Below is a small trained network, with its code and all its weights. Each question gives an input and a class and asks what happens when units are switched off, that is, made to give their printed mean instead of their output.

import numpy as np


def w(rows, s, z=0):
    codes = np.array(rows[::2]) - 128.0
    scale = np.full(codes.shape[1], s)
    scale[-1] = z or s
    return codes * scale


def f(y):
    return y / 2 * (1 + np.tanh(0.7978845608 * (y + 0.044715 * y**3)))


def log_softmax(a):
    a = a - a.max(-1, keepdims=True)
    return a - np.log(np.exp(a).sum(-1, keepdims=True))


def net(x, mask):
    res = np.array(x, float).reshape(1, 7) / 4 @ E
    y = f(res @ A[0][:, :-1].T + A[0][:, -1])
    res = res + np.where(mask, y, B[0][:, -1]) @ B[0][:, :-1]
    return log_softmax(res[-1] @ U[:, :-1].T + U[:, -1])


A, B = {}, {}
E = w([
[132,161,194,78,241,108],'x0',
[163,222,128,152,115,106],'x1',
[126,86,254,68,88,63],'x2',
[200,215,164,154,72,174],'x3',
[10,208,164,164,196,81],'x4',
[195,117,184,193,139,83],'x5',
[113,137,186,158,155,223],'x6',
],0.0084)
A[0] = w([
[200,163,187,156,78,103,52],'N0',
[142,131,99,109,123,169,77],'N1',
[121,123,174,165,153,50,223],'N2',
[67,57,135,214,114,129,145],'N3',
[134,66,173,117,145,85,224],'N4',
[162,150,181,145,49,133,47],'N5',
[48,219,96,149,121,81,204],'N6',
[59,70,189,125,52,151,254],'N7',
[200,136,61,131,1,103,148],'N8',
[178,136,94,149,153,126,76],'N9',
],0.02,0.0035)
B[0] = w([
[202,139,195,127,159,221,190],'N0',
[106,113,136,154,191,72,155],'N1',
[154,72,158,119,161,27,185],'N2',
[108,143,15,127,140,134,168],'N3',
[120,94,190,138,68,58,184],'N4',
[103,203,164,106,130,144,180],'N5',
[35,122,129,117,18,76,211],'N6',
[23,225,180,116,152,132,186],'N7',
[255,150,44,130,80,44,253],'N8',
[86,151,150,100,141,155,156],'N9',
],0.02,0.024)
U = w([
[108,146,69,159,193,193,8],'0',
[122,141,131,129,72,248,3],'1',
[151,193,156,118,135,194,168],'2',
[58,122,149,121,121,101,242],'3',
[135,160,35,142,113,117,193],'4',
[191,139,144,129,139,122,16],'5',
],0.012,0.0045)

Each question gives the input, the list of numbers given to net, and the class t.
The units are the neurons (one row each of A and B). Each row of codes is followed by its name. A weight is (code - 128) times the scale printed after its matrix; where a second scale follows, it is the last column's (A, B and U).
mask holds one flag per neuron, in row order. A switched-off neuron (its flag False) gives its mean, the last column of its row in B, instead of its output. The means were averaged over made-up inputs and are rounded, as every weight is.
A unit's drop is (log p(t) with every unit on - log p(t) with that unit switched off) / (log p(t) with every unit on - log p(t) with every unit switched off).
The circuit of an input: a set's keep is (log p(t) with only the set's units on - log p(t) with every unit switched off) / (log p(t) with every unit on - log p(t) with every unit switched off). Starting from all 10 units, units are removed one at a time, each time the one whose removal leaves the highest keep (on an exact tie, the one counted first), for as long as the keep stays at least 0.8.
circuit, biggest first: the units of the circuit, biggest drop first
most important unit: the unit with the biggest drop
top k neurons: the k neurons with the biggest drops, biggest first
drop when u is switched off: that unit's drop, to one decimal
input [6,2,-4,5,1,0,6], class 1: most important unit -> N8
input [-7,6,4,7,2,-1,-4], class 5: circuit, biggest first -> N8, N0
input [-2,-7,0,8,-1,-3,0], class 2: top 2 neurons -> N6, N3
input [2,8,-4,-7,-3,5,-2], class 5: top 4 neurons -> N6, N7, N3, N8
input [4,-3,8,7,-2,-1,-6], class 2: circuit, biggest first -> N0, N5
input [-5,0,3,3,3,6,0], class 2: top 2 neurons -> N5, N0
input [-2,4,-6,5,-6,3,6], class 5: top 2 neurons -> N8, N0
input [-2,7,-4,8,-8,-4,-2], class 5: top 4 neurons -> N0, N8, N6, N3
input [-1,-1,-6,8,-2,4,-7], class 5: top 2 neurons -> N0, N8
input [-3,6,2,-2,1,2,2], class 2: top 2 neurons -> N8, N4
input [5,7,2,-7,-5,-1,-1], class 3: top 3 neurons -> N8, N0, N4
input [4,-2,-8,8,-4,4,-1], class 5: top 2 neurons -> N7, N8
input [6,7,-3,8,6,3,2], class 3: top 2 neurons -> N6, N2
input [0,7,8,4,-4,-5,-1], class 2: most important unit -> N5
input [2,-1,-8,4,-1,-2,1], class 3: top 3 neurons -> N8, N3, N0
input [-2,6,-1,-7,-5,6,-3], class 5: top 4 neurons -> N6, N3, N4, N7
input [5,8,-7,-8,-5,-6,-4], class 3: top 3 neurons -> N8, N3, N9
input [0,8,3,4,-4,-4,-6], class 5: top 4 neurons -> N0, N8, N3, N6
input [-2,2,-2,-6,0,-6,3], class 3: drop when N8 is switched off -> 5.6
input [4,2,0,0,2,4,-6], class 3: drop when N8 is switched off -> 2.1
input [-2,8,4,3,-7,8,8], class 2: drop when N5 is switched off -> 0.1
input [4,-1,-2,4,-4,7,6], class 2: drop when N7 is switched off -> 0.0
input [-8,7,8,-1,3,0,6], class 2: most important unit -> N0
